(in the rows, 128 means zero)
Each row is followed by its class.
143,129,124,118,138,130,115,136,141,122,150,133,115,118,121,145,128,131,141,117,137,126,118,155,123,126,135,136,113,155,134,108,135,100,118,122,141,102,106,116,118,105,131,138,119,126
nera
172,135,142,123,110,18,129,152,102,24,150,172,141,98,100,161,100,120,143,95,106,71,121,93,130,139,61,115,70,50,136,122,109,78,105,100,155,100,91,95,113,137,144,103,136,159
Lif
225,124,162,135,104,53,121,144,141,27,144,172,127,103,120,192,88,115,157,98,110,78,110,87,133,158,77,143,63,55,146,109,133,80,99,97,123,84,74,123,103,170,138,113,146,170
vede
215,114,158,117,106,54,111,127,143,54,150,184,109,108,111,176,98,118,175,94,101,107,114,144,130,137,103,144,71,81,154,101,151,62,89,92,137,65,52,121,84,129,156,120,120,146
lod
47,133,87,145,140,152,146,148,112,174,111,85,133,152,120,99,144,167,90,140,155,130,130,146,108,96,136,101,152,160,109,127,120,147,139,141,161,148,150,116,148,97,116,136,128,102
mas
207,123,145,109,110,77,93,132,153,77,154,169,110,125,111,181,107,109,160,110,121,109,118,131,129,145,109,138,84,99,146,105,147,78,104,97,129,75,62,126,96,132,158,118,117,138
nera
131,142,129,134,123,155,111,127,135,143,110,112,120,126,151,144,121,143,119,143,142,132,126,119,116,121,143,120,123,156,120,140,128,152,140,132,117,122,144,137,117,147,105,140,134,117
nofif
79,135,117,125,149,178,129,116,129,180,123,116,132,153,136,113,144,141,119,150,150,161,123,165,103,118,167,122,171,169,135,136,144,138,147,145,136,144,155,138,141,118,106,125,135,101
retu
140,120,137,136,128,127,122,124,139,131,130,146,141,122,131,143,130,112,147,106,121,129,117,126,129,126,129,139,132,123,135,120,131,99,122,109,125,125,115,133,112,124,131,128,110,144
vir
123,133,132,132,138,143,140,130,139,146,137,142,125,121,128,124,136,151,138,133,135,147,119,167,120,122,141,141,149,147,136,114,149,126,128,138,126,125,123,132,134,129,123,129,134,107
mas
152,127,146,128,119,48,141,116,125,77,142,156,137,109,124,157,123,133,161,99,104,122,106,135,138,131,95,143,116,68,146,129,162,77,130,125,127,116,111,138,131,136,126,114,115,141
faf
139,134,132,118,135,119,136,123,125,113,136,135,126,113,131,138,137,145,141,122,124,144,123,146,129,126,120,127,138,119,143,132,143,120,143,148,129,127,113,131,125,136,118,128,119,122
Sesa
75,132,117,119,148,177,148,121,126,169,116,94,132,118,143,112,144,148,139,144,138,156,131,171,115,102,157,130,172,162,124,133,154,135,146,164,122,145,159,138,147,116,119,130,118,114
bube
109,136,123,126,124,203,118,128,148,182,101,101,120,131,146,128,137,140,119,159,161,144,127,133,116,121,157,111,147,192,106,124,139,155,140,146,112,127,159,141,122,138,117,158,116,124
vir
163,127,155,125,116,106,124,127,148,103,131,170,147,128,116,162,126,107,144,108,113,134,109,106,133,130,99,134,118,118,149,129,118,94,120,111,130,127,99,133,94,140,131,120,114,162
Sesa
105,146,119,139,149,126,147,132,141,130,147,125,147,152,131,124,146,142,129,130,144,138,117,157,114,137,124,128,145,117,127,125,142,111,138,133,125,131,129,125,151,112,121,104,149,110
vede
149,116,132,97,119,158,106,134,148,143,121,117,104,132,135,140,131,131,143,144,123,156,127,164,119,130,159,103,116,179,129,119,141,114,128,131,114,109,101,148,93,127,139,143,103,120
bube
62,131,117,144,158,144,149,142,119,153,142,95,164,136,117,91,140,138,109,119,144,123,131,148,119,108,112,109,154,135,123,125,128,125,122,130,144,161,137,119,154,84,121,134,102,120
lod
99,133,110,123,137,184,121,136,141,174,104,78,119,123,141,129,141,149,114,151,162,140,140,117,118,121,143,113,146,181,108,129,131,167,148,139,117,129,140,128,130,136,108,146,129,122
Tizaz
140,138,147,122,138,67,135,122,127,94,142,135,132,107,135,143,124,133,154,110,118,122,122,133,129,142,113,130,125,98,141,133,150,101,134,131,124,127,113,136,127,144,124,109,124,127
faf
132,126,145,124,106,150,119,116,145,143,94,111,108,130,140,157,118,133,118,148,143,129,128,124,120,135,142,113,113,171,125,133,136,147,138,132,122,131,138,140,118,137,119,163,111,120
faf
108,131,125,126,126,80,126,127,108,107,127,121,131,129,119,124,122,133,110,117,123,116,123,136,130,140,109,104,105,118,117,134,133,126,131,122,147,125,111,124,126,116,127,114,116,116
faf
135,136,137,121,124,84,151,118,126,85,136,136,121,131,125,153,130,146,148,126,118,130,121,139,125,132,104,130,115,97,129,119,153,89,139,138,143,119,117,124,112,136,128,120,113,121
Sesa
178,134,154,138,108,88,140,132,148,87,125,156,121,111,142,171,100,127,136,106,120,104,130,113,132,152,102,139,96,113,120,114,136,104,123,110,118,119,115,135,108,146,120,133,103,150
vir
144,140,143,124,133,82,145,128,132,97,153,144,135,119,122,157,123,139,159,129,124,128,123,145,126,123,109,134,131,97,152,135,153,73,129,137,129,118,132,128,142,137,126,120,125,133
retu
81,131,113,131,134,116,140,147,114,131,123,102,141,120,122,118,131,143,106,127,140,114,128,128,122,114,123,109,131,135,125,134,118,112,124,139,157,121,127,128,119,117,127,122,111,122
nera
148,138,128,136,125,121,115,131,128,120,112,130,130,102,143,146,130,150,131,125,139,113,126,107,126,127,111,124,118,131,117,133,135,142,120,141,127,122,115,134,117,147,108,134,122,134
nofif
165,108,153,135,113,92,143,140,127,82,123,160,145,120,112,149,101,101,136,116,120,104,121,96,131,142,90,129,98,98,155,107,116,90,89,101,148,105,88,123,99,135,152,119,141,168
vede
137,119,133,147,126,176,132,130,143,145,94,100,122,128,130,132,129,139,113,151,151,123,118,136,125,126,142,109,118,164,125,112,141,154,121,136,128,125,122,133,115,146,109,157,133,115
vede
198,124,150,131,100,91,122,141,136,78,118,149,110,107,132,171,104,132,135,115,120,109,131,97,138,140,102,118,80,112,121,111,130,106,119,112,125,97,95,129,102,166,134,136,123,147
mas
81,121,113,106,158,191,119,112,148,203,116,93,118,151,133,102,152,136,111,152,148,170,128,181,110,113,181,111,158,217,120,128,143,155,121,141,136,152,142,147,119,94,121,154,108,104
faf
103,114,117,98,132,189,114,120,147,195,109,85,100,136,130,119,154,139,139,165,144,162,126,171,108,115,176,123,159,189,132,116,152,147,136,131,117,112,112,138,111,123,134,139,128,103
Tizaz
89,119,117,91,126,209,113,121,152,207,105,108,101,152,126,99,143,143,114,174,159,172,136,190,104,120,189,99,170,223,129,112,152,175,122,144,124,138,133,144,105,99,121,167,106,95
Lif
125,139,130,130,136,82,123,144,99,105,142,119,133,120,124,133,116,140,119,121,125,109,120,122,124,130,109,106,111,105,145,137,119,115,123,117,133,125,113,123,129,135,113,118,127,124
nofif
145,132,135,125,107,129,121,120,147,115,111,142,120,135,134,165,124,134,126,133,145,119,129,134,120,125,126,114,114,138,114,118,146,135,125,121,120,115,130,124,123,126,121,149,108,130
Lif
174,127,136,131,107,102,119,137,121,84,125,136,126,89,141,158,114,126,144,110,119,90,129,99,132,147,97,129,95,101,118,129,135,122,131,129,120,113,118,129,120,156,123,138,109,155
vir
99,145,128,136,146,120,146,120,122,145,143,122,142,126,142,127,140,162,137,132,131,142,116,171,111,111,134,136,154,131,141,141,157,108,134,152,130,129,140,143,140,121,107,125,116,101
nofif
131,127,123,110,135,165,113,135,153,158,129,127,108,144,130,144,118,141,118,139,147,153,125,163,114,126,160,121,139,183,139,109,146,126,110,109,121,114,100,139,98,122,125,136,117,119
mas
164,128,136,111,136,129,106,128,140,125,144,128,109,113,134,138,129,141,146,127,120,141,114,154,124,128,143,122,112,147,142,125,142,104,112,124,121,109,99,140,91,132,118,143,116,116
nofif
172,143,147,127,110,82,118,135,130,79,126,142,126,90,138,157,110,139,135,120,124,100,123,95,136,142,92,116,92,98,124,144,131,113,120,124,112,108,111,139,102,167,114,125,117,142
nofif
89,141,108,144,132,92,140,135,91,128,124,105,141,124,106,114,123,145,113,145,143,109,127,124,122,110,99,100,126,116,140,144,117,113,112,115,157,129,136,104,136,112,130,120,133,103
nofif
124,115,135,133,102,173,109,116,141,172,88,140,129,170,126,125,123,102,117,142,148,156,131,117,101,132,160,107,146,190,140,127,107,153,112,91,143,123,108,129,80,116,148,129,123,114
lod
170,115,128,101,124,158,91,137,138,135,137,131,100,115,124,137,128,131,138,145,134,130,129,162,113,128,148,113,124,152,136,116,144,142,120,122,103,121,95,135,121,124,132,152,124,116
Lif
157,109,137,143,120,110,125,133,130,112,139,142,142,146,121,133,123,116,133,106,123,120,119,124,119,140,117,125,116,117,136,127,118,111,112,107,139,123,94,136,116,122,135,121,124,128
vede
97,134,116,126,131,115,148,143,120,132,106,113,136,142,128,130,121,144,105,137,134,134,132,134,121,118,129,101,134,144,124,139,111,121,125,127,140,139,131,135,122,126,130,106,116,126
bube
127,131,142,133,138,124,132,130,142,136,127,163,153,133,126,140,134,110,137,107,128,135,109,124,115,136,120,128,139,142,133,117,133,105,120,116,134,141,116,136,105,129,118,119,108,154
vir
181,122,130,113,138,117,110,133,144,114,150,136,104,102,126,153,123,131,156,114,120,111,118,154,118,132,132,137,108,128,129,114,148,91,106,116,118,112,93,132,106,128,136,136,108,133
vir
209,132,147,135,106,99,99,132,140,73,141,161,133,108,123,182,96,117,143,118,118,99,123,98,135,147,99,129,82,100,138,133,138,96,119,111,120,97,116,127,122,165,125,129,127,150
retu
205,112,166,127,98,28,133,132,136,34,135,179,125,115,116,179,86,100,169,91,106,90,126,94,139,158,86,146,75,60,159,113,125,70,90,87,143,81,58,119,78,147,156,101,138,163
vede
139,144,113,151,124,43,142,152,119,54,173,144,167,115,105,146,120,135,132,85,105,90,124,114,141,117,65,127,96,77,117,141,116,68,120,112,154,115,117,99,142,102,130,104,117,154
retu
75,141,93,147,152,122,136,147,120,137,141,117,155,139,112,124,147,154,108,114,143,118,122,134,119,103,115,122,141,122,116,127,127,123,124,134,151,140,135,110,158,102,119,123,126,126
mas
134,118,137,126,127,130,133,120,144,151,124,151,135,156,119,137,129,107,126,120,127,147,112,136,109,136,131,131,139,156,139,116,132,111,124,96,134,124,100,133,98,120,133,111,117,133
Tizaz
156,131,141,134,103,52,127,142,128,74,123,161,131,122,111,153,114,127,125,100,108,104,118,118,137,137,84,122,88,73,139,113,124,93,117,115,138,105,87,110,117,126,139,119,118,157
lod
87,125,124,121,159,165,138,127,144,184,123,111,147,136,122,101,172,120,138,132,134,162,122,138,114,113,139,133,168,163,128,122,127,138,148,142,133,157,132,128,132,116,120,132,135,135
Tizaz
114,125,120,111,150,175,113,131,151,178,135,114,120,124,142,116,158,140,138,127,137,155,119,176,117,127,158,125,159,173,124,121,145,132,133,137,113,144,112,146,116,108,115,141,101,118
vir
124,129,125,140,135,112,126,130,151,129,135,148,167,144,128,140,146,111,132,97,120,137,115,114,129,110,116,145,148,108,127,134,122,104,129,119,136,134,122,142,124,121,130,103,116,153
nera
116,133,130,138,126,64,154,147,106,80,141,111,134,131,105,136,108,140,108,116,130,93,126,125,131,136,91,109,89,88,134,129,119,79,111,113,148,115,110,112,129,117,128,124,125,128
vede
134,130,114,132,119,71,134,149,119,79,128,138,139,120,122,138,107,137,126,103,113,99,121,112,132,127,99,117,96,101,116,135,112,99,111,121,152,108,114,120,98,128,142,93,118,146
bube
113,117,150,121,108,128,140,112,132,141,95,138,135,139,128,142,124,108,124,142,134,140,123,119,119,129,128,111,132,152,148,136,130,119,127,120,137,134,128,143,106,127,138,140,112,135
faf
125,134,124,123,115,156,109,123,139,151,104,120,126,144,136,143,136,140,114,147,149,136,127,134,108,118,152,100,139,160,119,138,132,153,134,127,118,128,144,138,122,142,112,142,118,114
Lif
146,124,146,130,126,92,137,121,135,122,120,162,137,130,134,138,140,113,151,98,115,131,112,126,125,136,120,139,135,118,140,131,124,103,128,119,136,138,104,136,93,136,126,116,111,148
vir
111,113,120,103,128,172,121,126,147,169,106,104,103,151,129,120,134,140,125,150,136,154,125,170,118,118,178,112,143,190,122,109,141,130,120,139,122,131,118,151,100,120,134,145,95,117
bube
87,121,122,103,149,209,120,123,155,194,119,97,119,148,137,107,153,137,109,156,141,170,127,177,110,111,180,108,157,197,123,132,143,138,133,144,125,145,129,156,105,107,115,146,113,110
retu
171,120,133,117,123,101,123,140,150,88,150,135,129,102,128,151,122,124,150,105,105,117,119,131,134,126,115,139,110,113,128,113,141,86,114,119,127,105,106,141,107,134,136,125,102,152
nera
130,125,126,132,133,149,121,132,154,139,127,141,154,151,128,125,139,109,132,116,131,151,115,122,119,127,134,120,141,138,138,135,121,122,124,123,133,125,119,136,109,122,129,117,142,144
vede
149,109,148,131,120,127,131,128,130,114,124,158,140,131,125,137,113,103,138,123,111,137,129,112,119,129,130,125,120,129,149,122,122,110,119,115,152,118,112,134,97,133,140,124,135,144
retu
119,119,135,138,136,132,126,115,141,149,123,140,157,150,131,127,145,110,135,117,125,148,111,135,113,126,125,117,143,150,133,128,136,134,130,113,142,146,124,141,123,114,125,121,119,127
faf
143,136,125,145,117,68,139,146,124,75,131,123,150,124,112,140,116,129,119,108,125,102,121,118,144,137,81,103,95,100,130,126,123,104,114,113,146,106,103,106,119,127,128,117,125,143
vede
105,113,127,85,132,190,112,122,159,195,111,96,85,143,134,129,142,144,119,157,147,160,123,177,105,121,183,118,140,202,127,115,149,137,128,138,117,107,105,151,88,119,129,156,107,114
Tizaz
59,139,125,134,155,199,150,115,138,205,112,98,134,155,140,107,155,156,104,162,157,168,130,176,104,112,176,119,175,197,127,136,145,145,147,161,136,161,165,145,141,114,96,144,125,89
retu
184,133,145,130,117,14,125,152,102,29,163,169,139,86,104,172,91,110,147,81,104,78,114,97,142,142,58,135,67,48,146,121,118,52,107,94,148,82,88,106,119,142,144,95,129,168
nera
201,132,144,119,109,40,118,125,125,54,153,157,114,96,124,172,106,137,155,111,108,91,123,131,135,142,88,132,73,79,146,131,149,72,96,111,126,84,79,128,95,143,140,130,100,133
nofif
111,149,134,124,143,139,136,124,132,151,127,129,131,126,146,124,137,143,136,140,135,158,123,157,117,124,144,123,154,154,142,130,146,127,147,151,119,128,138,133,131,129,109,125,135,114
nofif
63,142,115,116,147,196,140,112,125,197,117,88,111,162,139,104,152,150,117,170,164,180,135,180,108,122,172,110,174,194,138,134,142,161,168,148,127,147,155,129,138,110,106,140,139,76
Sesa
143,122,139,144,121,103,136,130,125,132,117,138,140,139,121,137,118,121,109,121,132,125,128,125,124,129,124,125,131,142,151,122,116,115,111,112,147,126,106,139,109,136,132,129,105,123
nera
105,130,114,129,121,193,128,134,138,166,85,79,119,129,154,129,128,151,109,151,150,137,144,124,123,111,159,111,139,193,99,138,122,171,146,155,118,141,161,143,127,140,111,154,113,125
bube
172,137,147,126,122,29,139,129,105,55,156,158,124,101,125,161,113,135,169,108,103,103,116,132,127,139,87,137,90,60,153,131,149,66,122,118,134,99,97,120,119,142,129,107,130,129
nofif
136,131,139,121,120,97,141,123,127,105,125,135,123,107,134,143,133,130,148,122,120,125,123,130,122,120,125,140,120,106,136,137,131,91,133,138,145,101,123,133,109,142,141,117,130,125
nera
27,133,104,123,151,188,139,122,126,221,90,72,135,168,131,95,158,144,87,169,160,173,132,163,107,105,167,89,176,210,121,134,133,170,148,155,146,166,169,134,150,93,114,145,124,101
faf
134,130,136,132,115,75,151,149,109,89,131,147,137,109,109,145,110,127,129,118,120,97,115,117,130,137,85,111,104,99,135,111,129,94,112,110,142,113,107,116,123,129,133,114,121,153
vir
32,141,81,134,155,178,132,145,123,197,116,81,137,159,123,96,150,168,79,144,167,140,126,148,108,101,155,102,173,176,114,129,124,156,130,147,147,155,160,121,150,100,110,135,119,107
mas
167,125,130,107,128,104,115,131,154,95,152,162,126,122,121,146,135,131,148,112,114,118,113,160,122,130,124,125,109,120,122,114,149,100,106,123,128,110,99,128,104,115,134,124,109,137
Lif
94,133,116,125,155,157,132,125,126,166,138,101,134,126,128,117,148,143,128,135,143,152,120,169,112,110,155,122,156,164,127,129,149,114,138,148,135,134,159,141,148,121,108,140,108,105
nera
67,143,118,119,158,153,151,125,136,164,133,120,148,136,145,106,161,150,122,131,138,157,129,172,102,113,152,120,188,146,117,141,146,144,149,157,120,171,159,141,149,107,102,119,114,110
Lif
91,128,121,139,118,88,142,131,112,116,121,120,142,155,118,129,129,136,112,113,132,113,131,135,122,114,114,112,119,110,130,132,116,108,121,118,158,119,113,112,129,95,140,125,105,123
lod
95,129,112,136,146,108,138,151,107,124,129,99,143,123,116,105,137,145,108,124,143,109,130,127,126,130,109,107,129,115,126,123,113,133,116,134,146,135,111,118,146,119,121,117,143,128
vede
141,127,142,134,109,98,131,121,132,122,111,164,138,134,135,143,124,117,136,117,119,138,127,104,121,134,115,131,134,121,149,129,124,120,120,117,136,125,106,132,96,128,131,117,125,143
nofif
57,142,116,116,156,180,140,114,121,211,113,84,124,139,143,87,157,154,126,174,157,179,140,172,109,109,173,116,191,187,138,136,149,157,146,167,123,154,171,141,149,117,107,146,132,88
nofif
162,122,136,145,115,82,146,130,141,97,132,155,147,127,118,158,120,115,132,103,112,112,116,104,134,132,92,142,111,104,143,123,116,91,115,93,134,114,106,117,110,130,138,114,117,153
Tizaz
135,140,138,130,131,116,129,128,128,121,139,146,133,120,136,142,125,131,158,136,129,137,116,141,117,128,117,134,142,111,151,124,154,121,138,123,114,118,118,127,136,130,123,108,149,121
nofif
107,134,122,134,148,134,151,122,136,133,131,124,144,117,130,116,155,147,142,124,119,148,117,149,126,110,126,132,155,118,129,133,144,124,151,158,136,151,143,135,136,132,108,122,123,117
Sesa
137,117,137,150,108,155,122,121,139,136,99,115,129,132,139,138,119,133,119,133,140,126,135,118,125,123,140,117,119,150,124,128,126,147,115,113,130,115,128,134,107,134,128,151,108,115
lod
165,130,143,131,120,114,126,125,138,107,117,131,111,106,141,166,117,136,137,116,123,106,118,125,131,138,124,136,99,115,123,117,147,110,127,127,117,116,123,133,111,153,114,144,109,143
vir
